In the rows, 128 means zero.
Here are made-up elements, facts about them, and rows of numbers that follow some of those facts. Name the element behind each unnamed row.

There are 4 kinds of fact about the elements: puses, zetru, pluse, plolok.
J101 puses b; J11 puses d; J110 puses f; J114 puses g; J123 puses a; J127 puses b; J128 puses f; J130 puses c
J143 puses b; J145 puses g; J146 puses d; J155 puses f; J156 puses e; J157 puses b; J158 puses d; J165 puses a
J169 puses b; J171 puses c; J183 puses a; J196 puses f; J197 puses g; J207 puses c; J217 puses b; J218 puses a
J221 puses f; J223 puses d; J229 puses b; J23 puses b; J256 puses f; J26 puses c; J260 puses b; J280 puses d
J290 puses a; J293 puses e; J294 puses a; J301 puses g; J314 puses d; J317 puses b; J32 puses e; J320 puses c
J330 puses a; J339 puses d; J347 puses g; J35 puses a; J351 puses g; J354 puses a; J356 puses g; J369 puses g
J373 puses c; J382 puses g; J388 puses d; J402 puses c; J405 puses a; J413 puses c; J422 puses c; J448 puses d
J466 puses f; J49 puses g; J492 puses e; J499 puses b; J505 puses d; J511 puses a; J513 puses a; J516 puses a
J522 puses b; J523 puses c; J53 puses d; J537 puses e; J54 puses c; J542 puses a; J549 puses d; J552 puses c
J56 puses c; J560 puses b; J570 puses e; J59 puses g; J590 puses a; J595 puses g; J6 puses f; J602 puses b
J609 puses f; J610 puses b; J611 puses d; J621 puses g; J632 puses f; J635 puses f; J64 puses g; J647 puses b
J651 puses a; J653 puses f; J663 puses e; J669 puses e; J679 puses f; J68 puses c; J680 puses e; J682 puses c
J690 puses a; J691 puses d; J698 puses f; J70 puses b; J710 puses b; J713 puses e; J718 puses e; J720 puses g
J721 puses e; J735 puses g; J747 puses d; J748 puses b; J751 puses c; J757 puses a; J766 puses e; J768 puses a
J77 puses c; J773 puses e; J778 puses e; J786 puses a; J788 puses d; J79 puses d; J790 puses a; J793 puses c
J794 puses e; J8 puses c; J80 puses f; J801 puses f; J803 puses f; J806 puses c; J807 puses c; J809 puses b
J81 puses c; J815 puses c; J822 puses c; J844 puses d; J846 puses a; J851 puses a; J853 puses c; J859 puses e
J86 puses a; J87 puses b; J873 puses g; J874 puses c; J878 puses d; J88 puses f; J881 puses b; J885 puses b
J893 puses e; J897 puses c; J912 puses d; J916 puses c; J92 puses b; J925 puses c; J940 puses a; J949 puses g
J950 puses e; J951 puses d; J952 puses a; J955 puses a; J957 puses d; J958 puses c; J965 puses f; J966 puses b
J974 puses a; J99 puses g; J994 puses d; J999 puses c; J217 zetru J130; J218 zetru J49; J221 zetru J788; J221 zetru J912
J223 zetru J952; J23 zetru J653; J330 zetru J354; J369 zetru J505; J402 zetru J885; J402 zetru J859; J402 zetru J994; J405 zetru J632
J413 zetru J751; J49 zetru J218; J505 zetru J809; J511 zetru J156; J511 zetru J388; J513 zetru J669; J516 zetru J155; J522 zetru J56
J53 zetru J77; J542 zetru J217; J560 zetru J611; J590 zetru J145; J635 zetru J183; J64 zetru J169; J647 zetru J793; J653 zetru J552
J663 zetru J290; J669 zetru J513; J757 zetru J957; J766 zetru J611; J786 zetru J974; J8 zetru J56; J803 zetru J632; J806 zetru J523
J806 zetru J382; J807 zetru J6; J807 zetru J347; J809 zetru J53; J846 zetru J940; J859 zetru J79; J874 zetru J183; J88 zetru J794
J881 zetru J801; J912 zetru J590; J925 zetru J523; J925 zetru J382; J949 zetru J217; J957 zetru J422; J958 zetru J128; J965 zetru J786
J99 zetru J955; J101 pluse J143; J101 pluse J710; J101 pluse J59; J101 pluse J145; J123 pluse J663; J123 pluse J282; J127 pluse J815
J128 pluse J74; J128 pluse J897; J128 pluse J339; J128 pluse J32; J157 pluse J294; J157 pluse J542; J157 pluse J560; J158 pluse J169
J158 pluse J552; J171 pluse J92; J171 pluse J747; J171 pluse J846; J196 pluse J151; J196 pluse J130; J196 pluse J549; J197 pluse J940
J256 pluse J282; J265 pluse J663; J265 pluse J21; J301 pluse J293; J301 pluse J279; J323 pluse J878; J35 pluse J682; J35 pluse J957
J351 pluse J6; J351 pluse J714; J373 pluse J80; J413 pluse J966; J413 pluse J70; J413 pluse J806; J413 pluse J217; J413 pluse J146
J422 pluse J21; J422 pluse J682; J422 pluse J81; J466 pluse J955; J466 pluse J169; J492 pluse J110; J492 pluse J151; J492 pluse J114
J51 pluse J320; J511 pluse J6; J516 pluse J448; J516 pluse J790; J522 pluse J505; J522 pluse J279; J591 pluse J611; J591 pluse J299
J595 pluse J700; J595 pluse J672; J595 pluse J165; J64 pluse J354; J669 pluse J691; J669 pluse J217; J679 pluse J710; J679 pluse J79
J679 pluse J293; J679 pluse J146; J68 pluse J146; J680 pluse J181; J713 pluse J81; J713 pluse J912; J721 pluse J433; J735 pluse J317
J735 pluse J815; J735 pluse J897; J735 pluse J23; J738 pluse J768; J741 pluse J207; J741 pluse J929; J757 pluse J718; J757 pluse J299
J758 pluse J832; J758 pluse J181; J758 pluse J560; J758 pluse J552; J771 pluse J145; J773 pluse J700; J773 pluse J766; J773 pluse J223
J778 pluse J92; J778 pluse J388; J788 pluse J794; J788 pluse J700; J788 pluse J570; J8 pluse J183; J801 pluse J609; J801 pluse J314
J801 pluse J279; J801 pluse J83; J822 pluse J768; J844 pluse J433; J844 pluse J394; J853 pluse J794; J855 pluse J11; J859 pluse J966
J859 pluse J974; J87 pluse J83; J873 pluse J79; J873 pluse J957; J873 pluse J344; J873 pluse J977; J881 pluse J151; J891 pluse J611
J891 pluse J388; J925 pluse J294; J925 pluse J156; J925 pluse J806; J925 pluse J282; J925 pluse J718; J925 pluse J88; J950 pluse J651
J950 pluse J851; J950 pluse J747; J951 pluse J260; J951 pluse J663; J951 pluse J92; J951 pluse J339; J958 pluse J74; J958 pluse J499
J958 pluse J916; J958 pluse J718; J965 pluse J11; J965 pluse J663; J965 pluse J793; J965 pluse J513; J994 pluse J897; J994 pluse J320
J994 pluse J405; J999 pluse J916; J101 plolok J720; J110 plolok J505; J114 plolok J851; J127 plolok J794; J146 plolok J700; J155 plolok J87
J156 plolok J320; J158 plolok J171; J165 plolok J893; J181 plolok J197; J196 plolok J70; J197 plolok J999; J207 plolok J256; J21 plolok J114
J218 plolok J965; J223 plolok J778; J260 plolok J323; J280 plolok J433; J282 plolok J523; J293 plolok J64; J299 plolok J738; J301 plolok J815
J32 plolok J679; J323 plolok J929; J339 plolok J881; J347 plolok J635; J377 plolok J405; J394 plolok J88; J402 plolok J974; J405 plolok J653
J422 plolok J74; J433 plolok J181; J448 plolok J511; J466 plolok J610; J470 plolok J207; J492 plolok J786; J499 plolok J672; J501 plolok J260
J505 plolok J602; J51 plolok J680; J522 plolok J130; J523 plolok J265; J530 plolok J83; J537 plolok J793; J542 plolok J690; J552 plolok J925
J56 plolok J741; J560 plolok J807; J59 plolok J846; J591 plolok J11; J595 plolok J413; J6 plolok J950; J602 plolok J81; J609 plolok J279
J611 plolok J8; J635 plolok J53; J64 plolok J388; J647 plolok J621; J663 plolok J422; J672 plolok J758; J68 plolok J448; J682 plolok J891
J690 plolok J143; J698 plolok J549; J714 plolok J957; J720 plolok J369; J721 plolok J801; J735 plolok J347; J74 plolok J49; J747 plolok J611
J748 plolok J56; J751 plolok J768; J758 plolok J994; J766 plolok J21; J768 plolok J169; J771 plolok J145; J773 plolok J889; J788 plolok J101
J79 plolok J80; J790 plolok J912; J794 plolok J299; J803 plolok J751; J812 plolok J54; J832 plolok J196; J853 plolok J99; J874 plolok J560
J878 plolok J773; J881 plolok J591; J885 plolok J501; J92 plolok J855; J949 plolok J542; J950 plolok J218; J951 plolok J632; J952 plolok J570
J957 plolok J280; J958 plolok J897; J965 plolok J788; J974 plolok J229; J99 plolok J878

Named rows:
J86: [139 131 122 127 125 117 114 128 128 125 124 143 128 123 139 117 141 133
 131 132 125 128 125 116 134 133 117 125 121 122 119 130 121]
J738: [142 111  99 146 124 114 131 135 138 155 121 126 114 132 138 149 127 135
 127 126 139 147 122  99 118 117 150 147 114 130 127 110 132]
J690: [141 130 123 127 126 116 116 127 125 126 122 144 131 124 140 119 143 134
 130 132 124 130 126 112 133 135 120 126 121 124 116 133 121]
J651: [134 132 120 130 127 120 115 130 118 119 127 134 135 118 134 109 147 127
 134 129 116 128 134 131 144 144 116 121 121 124 123 126 107]
J51: [138 124 124 107 148 133 136 140 135 123 134 132 135 132 134 144 135 122
 127 132 141 129 105  99 114 115 134 143 120 107 116 127 151]
J632: [122 122 108 132 119 122 141 123 140 143 122 119 128 141 124 138 125 124
 126 116 130 142 131 124 127 120 153 136 129 141 133 116 122]
J853: [135 136 138 115 157 123 133 140 143 112 130 138 138 124 121 142 118 135
 123 125 140 118 115  97 105 128 140 141 127 115 111 141 157]
J855: [137 119  99 136 123 121 135 128 139 146 122 127 121 142 142 141 130 133
 125 124 133 144 116  97 127 119 149 138 122 135 130 112 136]
J92: [132 141 144 112 145 122 123 133 117 104 137 140 142 112 118 120 140 133
 142 142 127 122 137 153 138 145 119 124 133 122 126 138 121]
J958: [127 113 155 124 134 152 134 132 121 129 146 121 125 120 137 145 114 126
 122 134 137 125 114 119 101 117 122 139 132 118 123 148 159]
J881: [134 123 154 122 105 135 121 109 110 147 132 144 108 129 146 140 111 150
 128 147 125 129 135 137 120 108 107 132 132 138 125 154 138]
J339: [126 136 138 106 146 122 130 133 120 106 133 137 146 119 115 125 145 124
 140 136 130 127 135 149 135 139 125 130 129 118 120 138 116]
J801: [130 118 103 129 120 118 140 124 145 149 120 126 123 145 129 146 130 130
 130 124 141 150 119 110 123 114 156 141 130 138 131 115 132]
J501: [132 125 114 119 140 125 137 135 129 126 129 127 139 135 129 137 133 128
 124 121 125 135 122 108 127 128 143 140 119 125 120 123 129]
J388: [128 129 112 135 118 109 127 120 127 133 120 132 131 129 123 121 140 135
 138 129 123 140 144 146 148 143 138 122 132 145 137 120 103]
J369: [102 115 142 183  89 157  95 133 146 170 139 122  86 153 124 105 113 109
 149 112 140  93 108 168 148  94 112 111 126 164 144 112 129]
J713: [141 125 125 129 130 119 125 128 133 131 120 143 123 131 140 137 137 137
 133 143 136 132 120 112 129 125 129 131 129 129 126 128 141]

Which element is each row?
No name comes twice in this set of rows, the named rows included.
[114 104 157 151 102 148 123 121 102 133 146 115 128 104 150 116 127 107
 113 122 105 121 144 147 121 135 101 123 125 137 123 151 114] -> J542
[138 123 113 135 114 108 126 117 139 144 114 145 119 136 137 137 138 143
 136 138 138 146 126 118 131 126 142 131 134 143 130 127 128] -> J994
[117 117 161 127 135 149 132 131 104 116 140 119 138 116 127 130 129 118
 124 134 120 119 138 150 123 136 109 125 128 121 122 147 126] -> J663
[119 115 151 135 122 137 134 120 116 134 129 127 127 128 130 139 122 130
 124 132 125 130 138 135 120 129 124 128 134 137 126 148 130] -> J99
[115 116 143 142 124 152 136 129 108 128 148 105 130 118 129 128 113 120
 120 120 115 126 137 148 122 136 126 127 131 136 137 135 126] -> J806
[122 115 129 152 113 138 132 121 120 144 134 112 118 130 137 135 108 134
 118 120 120 134 133 127 120 128 136 129 132 149 139 130 131] -> J807
[123 124 166 125 128 142 124 124 115 121 138 132 126 114 128 129 121 129
 130 139 132 119 133 146 114 130 108 124 137 123 124 157 138] -> J647
[137 137 132 125 129 113 122 124 127 123 125 146 130 122 126 127 132 145
 137 141 129 129 134 134 134 138 129 126 136 136 128 138 127] -> J602
[132 123 102 135 127 118 136 128 131 139 122 124 131 140 134 136 130 134
 124 117 122 140 127 104 133 130 151 137 121 139 127 113 122] -> J889
[144 121 118 135 136 121 127 141 133 139 133 131 116 119 132 147 120 140
 133 137 143 135 121 112 113 121 142 144 121 123 128 121 146] -> J822

Now the same elements, written a new way:
Known rows:
J314: [147 113 127 115 119 125 142 131 128 124 126 130 131 138 132 132 117 137
 121 126 118 131 131 117 124 131 147 133 113 139 135 127]
J229: [160 100 132 124 134 140 138 127 133 123 133 136 137 127 149 140 109 138
 128 131 123 128 146 149 110 116 133 126 139 125 131 127]
J999: [ 69 109 166 150 134 138 162 132 140 123 116 157  86 162 117 101 109 167
 150 179 128 163 133 130  97 130 186 143 107  87 110 171]
J92: [143  96 130 113 138 126 139 154 134 138 130 118 141 110 130 128 131 110
 123 137 126 111 146 129 128 131 130 120 109 159 119 128]
J23: [151  93 126 118 139 135 136 126 147 120 133 123 157 116 128 158 128 146
 143 146 128 118 143 140 130 113 138 130 120 154 137 127]
J713: [127 118 135 126 129 130 144 116 124 125 115 118 115 130 116 118 138 121
 153 133 132 130 159 122 137 115 145 115 127 114 117 131]
J299: [153 109 128 118 123 127 138 136 129 122 127 130 139 125 132 131 118 132
 126 130 124 126 139 128 126 126 142 121 118 133 127 127]
J83: [155 114 138 125 119 138 136 116 126 114 127 137 137 135 139 134 112 143
 128 128 125 141 135 135 115 121 142 130 134 119 135 124]
J443: [147 109 127 118 122 126 138 133 130 122 126 131 142 126 134 127 116 133
 124 133 124 124 136 127 124 127 142 125 117 133 128 125]
J878: [158 115 123 112 122 122 140 135 127 123 127 129 131 136 130 136 116 138
 124 122 117 133 136 116 127 127 146 127 112 137 132 126]
J853: [131 121 131 115 115 114 142 129 128 125 112 120 111 128 105 121 152 123
 158 124 128 129 149 100 147 130 144 114 110 133 115 134]
J897: [157 124 121 120 119 127 143 118 123 109 120 135 133 142 133 128 104 147
 125 129 120 139 135 128 122 115 157 123 126 106 130 129]
J741: [145 117 138 125 129 132 145 105 125 119 128 129 104 136 130 136 128 137
 157 127 126 147 150 132 122 115 147 126 144 108 114 139]
J221: [145 110 131 122 104 146 162 128 115  97 139 108 190 134  98 190 101 116
 161 154 113 102 131 121 139 116 130 108  95 126 150 179]
J595: [126 113 140 118 111 113 140 124 129 123 118 124 118 116 106 119 152 125
 158 132 135 127 146 109 143 136 141 114 119 134 105 136]
J339: [148 111 122 109 124 117 142 146 127 134 126 118 134 126 124 127 124 122
 117 128 118 122 134 106 135 137 146 127  96 155 127 128]
J123: [146 106 156 134 149 125 145  97  88 154 154  71 137  94 114 113 122  89
 123 140 143 155 153 133 143 115 165 131 120 116  79 142]

Name these rows:
No name comes twice in this set of rows, the named rows included.
[ 73  85 161 136 127 127 150 179 156 134 118 157 126 132 116 100 115 149
 119 182 131 126 120 122 103 152 166 138  75 142 121 155] -> J714
[125 114 134 113 121 114 149 129 132 134 121 124  99 134 114 128 150 125
 155 125 120 131 149 100 140 134 144 125 112 146 117 138] -> J158
[145 128 128 125 131 128 150 102 114 121 125 116 104 143 123 126 123 134
 149 130 121 151 151 126 130 110 160 124 134  99 109 140] -> J171
[125 129 160 133 106 148 138 108 112 123 118 139  89 151 134 109 132 118
 149 109 127 148 145 124 110 127 130 123 150  95 123 130] -> J801
[ 74  92 159 142 131 132 159 167 152 132 122 163 113 153 123 104  97 164
 114 183 121 144 118 123  92 148 183 151  79 128 125 162] -> J280
[159 100 130 117 138 134 134 142 131 130 132 124 138 115 141 137 120 124
 124 130 125 123 146 139 119 121 130 121 123 142 126 125] -> J260
[152 124 133 121 110 133 143 142 115 125 119 144 114 141 152 104  97 115
 103 115 118 131 138 135 101 132 137 112 137  93 120 127] -> J632
[135 124 147 134 119 145 135  77 122 103 124 116 126 147 108 146 142 161
 174 133 130 155 137 120 141 106 156 141 133 115 138 132] -> J413
[ 77  95 160 140 130 132 159 165 151 132 123 159 112 154 123 107 100 160
 118 180 122 143 116 124  93 147 178 152  81 128 126 162] -> J957
[138 110 152 130 131 146 139 106 130 127 131 134 104 133 136 142 139 133
 161 125 129 142 157 141 115 116 129 130 153 119 122 134] -> J87
[133 105 144 121 136 133 145 123 134 134 130 125 107 124 129 134 144 121
 159 131 128 128 157 133 125 123 129 123 139 134 112 136] -> J157
[151 120 138 116 100 121 137 147 115 124 119 138 129 124 139 103 108 111
 108 118 127 126 130 123 113 144 134 107 126 109 112 127] -> J347
[147  97 149 140 124 120 140  65 130 114 135 123 151 109 105 164 129 158
 178 143 149 145 159 135 142  97 163 129 138 110 122 136] -> J511
[149 110 128 112 141 130 136 147 112 138 137  94 143 111 123 117 126 106
 108 138 124 128 132 121 138 132 145 127  97 154 111 129] -> J282

Now the same elements, written a new way:
Some rows with their names:
J768: [120 131 126 134 133 140 133 146 131 104 132 133 123 120 122 127 137 119
 127 120 119 114 127 106 125 112 111 117 132]
J832: [144 114 119 125 108 109 128 123 145 122 106 129 120 127  86  87 138 113
 127 128 131 125 122 121 112 132 134 113 131]
J501: [143 128 130 123 123 113 120 130 133 126 120 123 127 124 123 130 130 133
 130 127 129 128 131 132 128 126 141 126 130]
J595: [150 109 139 139 110  89 131  94 130 168  97 134 116 125 130 117 111 109
 128 125 147 109 126 118 134 127 149 117 140]
J101: [132 117 135 136 141 121 124  99 123 183 119 121 152 128 137 134 125 135
 124 128 110 121 134 126 138 119 148 125 128]
J422: [136  99 164 133 148 116 151 135 126 157 125 121 130 124 168 149 135 136
 123 137 141 130 133 172 138 132 112 124 126]
J803: [129 139 118 131 115 131 114  96 123 169 120 147 115 145 128  94 157  78
 124 125 136  97 125  98 132 126 166 131 135]
J223: [138 142 111 128 110 115 106 103 125 133 116 132 114 143 106  94 139  97
 137 126 150  87 120 105 122 134 162 128 148]
J958: [129 132 113 129 108 122 128  63 119 198 125 150 136 151 129  91 132  76
 110 130 140 149 126 128 133 145 172 136 116]
J552: [122  91 126 127 129 120 159 150 142 102 110 139  99 121 105 107 147 132
 122 132 145 127 119 148 110 126  99 112 134]
J714: [123 117 128 122 114 115 120 119 127 113 117 116 124 131 107  99 147 113
 123 128 141 110 121 134 112 128 138 126 142]
J758: [144 123 115 126 113 111 131 108 127 187 113 130 132 132  99 129 106 144
 121 124 130 172 130 132 134 130 159 115 123]
J256: [138 139 131 133 135 147 139 135 138 156 138 148 128 123 139 144 110 132
 127 126 111 162 136 120 145 140 114 120 101]
J809: [ 69 120  81 135 118  73 114 184 142  61  40 128 156 177 138 141 160  88
 171 139 101 172 132 180 185  92  96 123 139]
J891: [148 142 130 115 140 132 134 138 114 154 143 118 137 132 142 160 127 155
 128 130 142 172 137 160 145 128 141 139 122]
J653: [132 135 130 131 131 138 136 145 133 132 139 146 118 120 151 156 120 143
 134 128 114 144 133 108 148 127 116 132 116]
J143: [138 140 126 125 144 139 127 143 131 116 134 125 132 113 141 153 142 164
 138 136 107 120 135 124 130 111 120 126 128]

Which element is each row?
No name comes twice in this set of rows, the named rows included.
[111 115 133 120 136 135 128 116 117 112 131 123 116 143 146 106 181 110
 122 139 151  91 122 155 117 129 123 139 136] -> J682
[117 126 125 126 143 141 119 126 133 105 133 123 134 122 136 122 155 139
 131 135 101 100 129 125 117 115 125 129 131] -> J710
[134 152 106 130 131 159 133 103 121 198 137 143 145 146 117 116 139  93
 117 120 122 141 133 115 141 126 157 120 119] -> J757
[169 168  95 120 128 151 120  78 121 247 145 162 129 145 139 131 143 127
 122 140 118 172 142 124 155 140 178 135  95] -> J925
[161 148 118 132 132 136 113  87 135 226 129 157 136 134 150 134 128 140
 132 140  97 139 143 109 154 135 162 129  94] -> J413
[ 99 158  70 131 112  88  95 158 137  91  61 151 133 174 160 154 164  99
 183 148 102 166 136 158 197 104 109 138 121] -> J369
[136 142 141 121 129 127 122 138 124 133 144 113 152 130 150 152 103 142
 126 131 122 168 135 147 140 139 132 144 108] -> J265
[109 123 136 139 143 140 129 119 118 161 135 122 147 141 144 137 124 117
 121 123 118 121 131 120 137 122 136 130 134] -> J35
[133 131 114 128 138 138 119 128 134 128 128 128 129 131 112 119 133 140
 138 131 123 110 126 133 122 141 120 128 126] -> J691
[115 104 132 136 128 117 118  74 123 177 109 122 133 146 139 109 139 127
 122 139 126  95 125 139 125 132 150 141 139] -> J301

